Below are the code and all the weights of a small trained network. Each question names an input and a target symbol and asks about switching units off, where a switched-off unit gives its printed mean instead of its output.

import numpy as np


def w(rows, s, z=0):
    codes = np.array(rows[::2]) - 128.0
    scale = np.full(codes.shape[1], s)
    scale[-1] = z or s
    return codes * scale


def f(y):
    return y / 2 * (1 + np.tanh(0.7978845608 * (y + 0.044715 * y**3)))


def softmax(a):
    e = np.exp(a - a.max(-1, keepdims=True))
    return e / e.sum(-1, keepdims=True)


def log_softmax(a):
    a = a - a.max(-1, keepdims=True)
    return a - np.log(np.exp(a).sum(-1, keepdims=True))


def net(x, mask):
    ids = ['ΓΔαβεζξστφψ'.index(c) for c in x.split()]
    T = len(ids)
    res = E[ids] + P[:T]
    q, k, v = (res @ M[0].T for M in (Q, K, V))
    z = softmax(np.where(np.tri(T) > 0, q @ k.T / 3**0.5, -1e9)) @ v
    res = res + np.where(mask[0], z, O[0][:, -1]) @ O[0][:, :-1]
    y = f(res @ A[0][:, :-1].T + A[0][:, -1])
    res = res + np.where(mask[1:13], y, B[0][:, -1]) @ B[0][:, :-1]
    return log_softmax(res[-1] @ U[:, :-1].T + U[:, -1])


Q, K, V, O, A, B = {}, {}, {}, {}, {}, {}
E = w([
[144,112,114,151],'Γ',
[77,71,150,110],'Δ',
[94,196,5,111],'α',
[87,82,137,168],'β',
[89,135,151,131],'ε',
[167,84,171,149],'ζ',
[106,87,191,136],'ξ',
[156,227,21,44],'σ',
[76,93,71,161],'τ',
[206,92,221,59],'φ',
[206,193,124,177],'ψ',
],0.014)
P = w([
[43,125,175,6],'0',
[118,124,136,202],'1',
[224,47,59,135],'2',
[114,192,180,76],'3',
[110,111,131,189],'4',
[224,38,66,121],'5',
[113,190,181,79],'6',
[107,112,125,179],'7',
[220,29,71,111],'8',
[114,190,180,84],'9',
[110,115,127,173],'10',
[221,26,82,121],'11',
[105,192,177,78],'12',
[113,118,130,165],'13',
],0.012)
Q[0] = w([
[251,110,64,148],'head 1',
[138,33,109,4],'head 1',
[167,34,1,82],'head 1',
],0.0064)
K[0] = w([
[129,165,66,27],'head 1',
[83,26,72,85],'head 1',
[42,196,3,5],'head 1',
],0.0047)
V[0] = w([
[205,186,60,99],'head 1',
[136,3,32,42],'head 1',
[24,135,88,191],'head 1',
],0.0059)
O[0] = w([
[144,169,105,141,241],'head 1',
[136,93,3,75,144],'head 1',
[71,119,113,174,6],'head 1',
],0.013,0.0019)
A[0] = w([
[19,85,174,147,11],'neuron 1',
[104,85,129,194,177],'neuron 2',
[97,148,89,76,36],'neuron 3',
[174,166,57,164,141],'neuron 4',
[153,13,153,147,97],'neuron 5',
[123,61,99,187,167],'neuron 6',
[44,136,103,48,254],'neuron 7',
[180,197,152,154,63],'neuron 8',
[154,98,55,175,152],'neuron 9',
[5,136,106,174,94],'neuron 10',
[90,195,153,117,246],'neuron 11',
[100,151,189,171,81],'neuron 12',
],0.014,0.0063)
B[0] = w([
[74,183,52,156,165],'neuron 1',
[189,119,148,123,174],'neuron 2',
[165,123,150,150,157],'neuron 3',
[92,104,156,156,254],'neuron 4',
[60,136,126,192,209],'neuron 5',
[209,136,115,97,191],'neuron 6',
[166,127,146,180,226],'neuron 7',
[106,91,100,119,214],'neuron 8',
[84,133,154,90,229],'neuron 9',
[119,6,62,63,151],'neuron 10',
[126,169,118,54,241],'neuron 11',
[177,164,61,128,184],'neuron 12',
],0.013,0.0078)
U = w([
[194,170,106,161,168],'Γ',
[173,66,108,78,2],'Δ',
[133,161,88,16,150],'α',
[116,152,72,225,119],'β',
[184,107,161,205,74],'ε',
[200,103,184,89,125],'ζ',
[98,87,102,172,124],'ξ',
[5,100,99,44,83],'σ',
[158,107,71,114,75],'τ',
[18,185,134,159,219],'φ',
[98,98,197,171,211],'ψ',
],0.011,0.0072)

Each question gives the input, a string of symbols that net reads in full, and the target symbol t.
The units are the heads (3 rows each of Q, K, V and O) and the neurons (one row each of A and B). Each row of codes is followed by its name. A weight is (code - 128) times the scale printed after its matrix; where a second scale follows, it is the last column's (O, A, B and U).
mask holds one flag per unit, heads first, then neurons. A switched-off unit (its flag False) gives its mean, the last column of its rows in O or B, instead of its output. The means were averaged over made-up inputs and are rounded, as every weight is.
A unit's drop is (log p(t) with every unit on - log p(t) with that unit switched off) / (log p(t) with every unit on - log p(t) with every unit switched off).
The circuit of an input: a set's keep is (log p(t) with only the set's units on - log p(t) with every unit switched off) / (log p(t) with every unit on - log p(t) with every unit switched off). Starting from the 12 units with the biggest drops (on a tie, the unit counted first), units are removed one at a time, each time the one whose removal leaves the highest keep (on an exact tie, the one counted first), for as long as the keep stays at least 0.8.
circuit, biggest first: the units of the circuit, biggest drop first
unit that matters most: the unit with the biggest drop
k most important neurons: the k neurons with the biggest drops, biggest first
drop of u: that unit's drop, to one decimal
input σ σ Γ, target σ: circuit, biggest first => (neuron 9; head 1)
input φ Γ ψ ψ ε ψ φ β σ ψ α, target σ: most important neuron => (neuron 10)
input ζ Δ ψ σ ε, target α: circuit, biggest first => (neuron 4; neuron 5)
input φ ψ ψ φ σ ζ ψ, target α: circuit, biggest first => (neuron 11; neuron 7)
input ψ τ ψ Γ φ τ ψ ε ψ β φ ζ ψ σ, target φ: circuit, biggest first => (neuron 6; neuron 4)
input ψ ξ φ ψ σ β ζ ξ ψ β, target α: 2 most important neurons => (neuron 5; neuron 4)
input ψ α ψ ψ Γ ζ, target ψ: 3 most important neurons => (neuron 5; neuron 12; neuron 9)
input ψ ψ ψ ξ σ ψ ζ σ σ ψ α, target σ: 3 most important neurons => (neuron 10; neuron 9; neuron 4)
input φ β ψ σ ε, target α: 2 most important neurons => (neuron 10; neuron 4)
input ψ ψ α Γ, target α: circuit, biggest first => (neuron 11; neuron 5; neuron 4)
input ξ ψ φ ξ ξ ψ ξ α ψ ζ φ ψ, target ψ: circuit, biggest first => (neuron 4; neuron 9; neuron 12)
input ξ ξ ψ Δ τ ψ ξ σ σ ξ ξ ψ, target σ: circuit, biggest first => (neuron 9; head 1; neuron 4)
input β ψ ψ σ ψ φ, target ψ: 4 most important neurons => (neuron 5; neuron 11; neuron 12; neuron 6)
input ψ ξ ψ β ψ Γ ξ, target α: 2 most important neurons => (neuron 11; neuron 5)
input τ ζ Γ ξ σ τ ξ τ σ ζ Δ ψ, target σ: unit that matters most => neuron 9
input ψ ζ ψ, target ψ: circuit, biggest first => (neuron 4; neuron 12; neuron 9)
input σ ζ ε φ ξ, target β: circuit, biggest first => (neuron 1; head 1; neuron 9; neuron 12)
input σ α ε ε Γ, target ζ: circuit, biggest first => (neuron 6; neuron 2; neuron 1)
input ε ψ ζ φ φ ε ψ σ ζ ε φ ψ ζ, target α: circuit, biggest first => (neuron 4; neuron 7)
input ψ σ ψ ψ σ ψ ζ, target α: unit that matters most => head 1
input ξ ψ σ ψ ψ σ ψ ξ, target Γ: 2 most important neurons => (neuron 12; neuron 2)
input ψ ψ σ φ ξ σ σ ψ σ ξ, target α: 4 most important neurons => (neuron 11; neuron 12; neuron 5; neuron 4)
input ξ ζ τ ψ ψ ψ Γ, target α: 2 most important neurons => (neuron 11; neuron 5)
input σ ζ Γ Δ β, target τ: 2 most important neurons => (neuron 10; neuron 6)
input ε ξ ξ ξ σ ψ ψ φ σ ψ ψ Γ, target σ: 3 most important neurons => (neuron 9; neuron 4; neuron 7)
input ξ ε σ α ξ φ ψ ψ ψ ζ φ ψ β, target α: 2 most important neurons => (neuron 5; neuron 11)
input ψ φ ψ φ ζ ζ ξ α σ ψ ψ φ, target σ: drop of head 1 => 0.7
